Below is a small trained network, with its code and all its weights. Each question gives an input and a target symbol and asks what happens when units are switched off, that is, made to give their printed mean instead of their output.

import numpy as np


def w(rows, s, z=0):
    codes = np.array(rows[::2]) - 128.0
    scale = np.full(codes.shape[1], s)
    scale[-1] = z or s
    return codes * scale


def f(y):
    return np.maximum(y, 0)


def softmax(a):
    e = np.exp(a - a.max(-1, keepdims=True))
    return e / e.sum(-1, keepdims=True)


def log_softmax(a):
    a = a - a.max(-1, keepdims=True)
    return a - np.log(np.exp(a).sum(-1, keepdims=True))


def net(x, mask):
    ids = ['αβγδεζθμξπστφψω'.index(c) for c in x.split()]
    T = len(ids)
    res = E[ids] + P[:T]
    u = 0
    for l in range(2):
        q, k, v = (res @ M[l].T for M in (Q, K, V))
        z = softmax(np.where(np.tri(T) > 0, q @ k.T / 2**0.5, -1e9)) @ v
        res = res + np.where(mask[u], z, O[l][:, -1]) @ O[l][:, :-1]
        u += 1
        y = f(res @ A[l][:, :-1].T + A[l][:, -1])
        res = res + np.where(mask[u : u + 16], y, B[l][:, -1]) @ B[l][:, :-1]
        u += 16
    return log_softmax(res[-1] @ U[:, :-1].T + U[:, -1])


Q, K, V, O, A, B = {}, {}, {}, {}, {}, {}
E = w([
[169,123,180,159],'α',
[63,150,118,91],'β',
[62,46,101,43],'γ',
[159,152,177,213],'δ',
[217,99,175,89],'ε',
[112,192,115,198],'ζ',
[96,138,147,201],'θ',
[141,64,193,76],'μ',
[115,124,186,162],'ξ',
[73,161,125,164],'π',
[242,165,110,97],'σ',
[90,98,158,93],'τ',
[157,125,143,132],'φ',
[86,70,164,142],'ψ',
[147,250,218,112],'ω',
],0.016)
P = w([
[236,12,90,254],'0',
[131,159,107,78],'1',
[129,162,103,69],'2',
[126,162,102,65],'3',
[134,149,110,95],'4',
[132,152,109,94],'5',
[133,150,109,93],'6',
[132,148,111,94],'7',
[133,149,108,90],'8',
[136,149,110,91],'9',
],0.0066)
Q[0] = w([
[255,7,148,104],'0.h1',
[78,136,56,120],'0.h1',
],0.019)
K[0] = w([
[110,210,195,3],'0.h1',
[120,88,67,114],'0.h1',
],0.02)
V[0] = w([
[74,103,109,212],'0.h1',
[6,95,254,218],'0.h1',
],0.0059)
O[0] = w([
[190,126,51,57,178],'0.h1',
[167,104,2,97,255],'0.h1',
],0.0049,0.0021)
A[0] = w([
[88,202,122,150,76],'0.n1',
[214,104,114,194,33],'0.n2',
[32,115,2,182,93],'0.n3',
[82,84,123,146,51],'0.n4',
[154,200,96,103,110],'0.n5',
[36,78,97,89,156],'0.n6',
[39,43,102,149,59],'0.n7',
[67,135,108,58,20],'0.n8',
[115,168,195,134,105],'0.n9',
[227,141,170,118,3],'0.n10',
[136,146,45,181,153],'0.n11',
[59,153,108,211,63],'0.n12',
[67,80,136,148,56],'0.n13',
[121,52,55,127,12],'0.n14',
[183,57,175,139,112],'0.n15',
[162,56,180,117,80],'0.n16',
],0.0093,0.004)
B[0] = w([
[36,157,147,167,190],'0.n1',
[202,191,226,109,182],'0.n2',
[165,91,61,3,253],'0.n3',
[138,161,68,129,134],'0.n4',
[148,86,160,186,192],'0.n5',
[197,132,159,235,234],'0.n6',
[136,178,37,127,154],'0.n7',
[72,132,110,29,153],'0.n8',
[183,152,103,108,174],'0.n9',
[134,251,67,112,168],'0.n10',
[167,55,130,73,240],'0.n11',
[93,199,124,62,187],'0.n12',
[148,178,75,101,140],'0.n13',
[116,88,46,209,140],'0.n14',
[100,9,83,147,216],'0.n15',
[74,91,96,71,200],'0.n16',
],0.016,0.0035)
Q[1] = w([
[203,202,158,143],'1.h1',
[123,88,95,252],'1.h1',
],0.017)
K[1] = w([
[173,210,116,150],'1.h1',
[4,197,166,129],'1.h1',
],0.016)
V[1] = w([
[177,158,167,95],'1.h1',
[105,134,110,8],'1.h1',
],0.011)
O[1] = w([
[138,31,120,195,195],'1.h1',
[254,134,66,182,254],'1.h1',
],0.0061,0.0054)
A[1] = w([
[121,209,118,166,235],'1.n1',
[1,99,110,105,90],'1.n2',
[78,230,164,155,43],'1.n3',
[56,144,66,148,142],'1.n4',
[135,131,86,90,10],'1.n5',
[184,181,249,132,92],'1.n6',
[168,210,78,28,62],'1.n7',
[68,33,216,8,37],'1.n8',
[18,154,216,145,3],'1.n9',
[137,171,168,158,92],'1.n10',
[203,249,139,52,13],'1.n11',
[108,52,148,59,175],'1.n12',
[141,143,199,228,90],'1.n13',
[91,209,183,142,68],'1.n14',
[41,55,72,165,157],'1.n15',
[3,194,154,119,184],'1.n16',
],0.0097,0.0054)
B[1] = w([
[170,49,149,73,189],'1.n1',
[95,115,225,122,167],'1.n2',
[16,101,87,65,147],'1.n3',
[180,94,131,131,158],'1.n4',
[113,108,154,191,173],'1.n5',
[56,152,188,151,174],'1.n6',
[79,113,179,213,250],'1.n7',
[85,138,2,226,224],'1.n8',
[66,81,40,166,135],'1.n9',
[83,123,139,149,144],'1.n10',
[131,222,26,53,204],'1.n11',
[115,74,181,65,254],'1.n12',
[130,213,121,165,167],'1.n13',
[36,87,117,95,144],'1.n14',
[161,212,107,88,205],'1.n15',
[243,161,228,119,169],'1.n16',
],0.022,0.0074)
U = w([
[145,219,92,132,124],'α',
[171,121,98,250,137],'β',
[173,100,198,126,217],'γ',
[144,23,175,159,72],'δ',
[105,61,51,89,124],'ε',
[82,139,145,108,72],'ζ',
[78,72,155,180,23],'θ',
[119,103,153,129,255],'μ',
[119,111,146,140,215],'ξ',
[81,148,105,180,26],'π',
[99,158,217,211,107],'σ',
[104,68,180,125,86],'τ',
[162,99,156,59,155],'φ',
[255,117,83,96,193],'ψ',
[119,122,128,155,163],'ω',
],0.0083,0.0051)

Each question gives the input, a string of symbols that net reads in full, and the target symbol t.
The units are the heads (2 rows each of Q, K, V and O) and the neurons (one row each of A and B). Each row of codes is followed by its name. A weight is (code - 128) times the scale printed after its matrix; where a second scale follows, it is the last column's (O, A, B and U).
mask holds one flag per unit, layer by layer, with each layer's heads first. A switched-off unit (its flag False) gives its mean, the last column of its rows in O or B, instead of its output. The means were averaged over made-up inputs and are rounded, as every weight is.
A unit's drop is (log p(t) with every unit on - log p(t) with that unit switched off) / (log p(t) with every unit on - log p(t) with every unit switched off).
The circuit of an input: a set's keep is (log p(t) with only the set's units on - log p(t) with every unit switched off) / (log p(t) with every unit on - log p(t) with every unit switched off). Starting from the 12 units with the biggest drops (on a tie, the unit counted first), units are removed one at a time, each time the one whose removal leaves the highest keep (on an exact tie, the one counted first), for as long as the keep stays at least 0.8.
units of the circuit, in order: the units of the circuit, biggest drop first
k most important neurons: the k neurons with the biggest drops, biggest first
k most important neurons of layer l: the k neurons of layer l with the biggest drops, biggest first
input μ σ ζ β τ π β, target α: units of the circuit, in order : (1.n11; 1.h1; 0.n15)
input ψ ψ ψ π θ π α π ξ, target ψ: units of the circuit, in order : (1.n7)
input δ π π π π δ γ θ π, target ε: 4 most important neurons : (0.n15; 0.n11; 1.n8; 0.n3)
input δ τ μ π π τ ε μ ψ π, target ε: 3 most important neurons : (0.n15; 0.n11; 0.n3)
input π π μ π φ δ π θ, target β: 2 most important neurons of layer 0 : (0.n3; 0.n11)
input π σ ε, target β: units of the circuit, in order : (0.n10; 1.h1; 1.n7)
input ζ π π γ π π ζ ω π, target ψ: 2 most important neurons of layer 0 : (0.n11; 0.n2)
input τ μ μ ζ ζ μ ψ ξ ζ, target σ: 2 most important neurons of layer 1 : (1.n7; 1.n16)
input μ φ δ ζ, target α: units of the circuit, in order : (1.n11; 0.n15; 0.n12)
input ψ μ φ ζ, target π: 4 most important neurons of layer 0 : (0.n11; 0.n14; 0.n3; 0.n15)
input δ ψ π μ π μ δ γ, target β: 3 most important neurons : (0.n6; 1.n7; 0.n8)
input ξ ζ θ μ π β, target θ: 4 most important neurons : (0.n3; 0.n8; 0.n2; 0.n15)
input σ θ β, target τ: 2 most important neurons of layer 0 : (0.n15; 0.n3)
input φ ψ μ τ σ ζ π ζ ζ, target γ: 3 most important neurons of layer 0 : (0.n1; 0.n12; 0.n2)
input ζ π μ σ ξ μ ω, target ζ: 4 most important neurons of layer 0 : (0.n5; 0.n3; 0.n10; 0.n11)
input π ξ α, target ψ: 4 most important neurons : (0.n6; 1.n7; 0.n5; 0.n3)
input α μ π π τ π ζ δ τ, target ψ: units of the circuit, in order : (0.n6; 1.n7)
input μ π ζ τ θ, target α: units of the circuit, in order : (1.n11; 1.h1; 0.n15; 0.n12)
input σ π θ δ ψ ζ, target τ: most important neuron of layer 1 : (1.n16)
input δ ε ψ μ π π ψ ε, target ε: units of the circuit, in order : (0.n2; 1.h1; 1.n8; 1.n12)
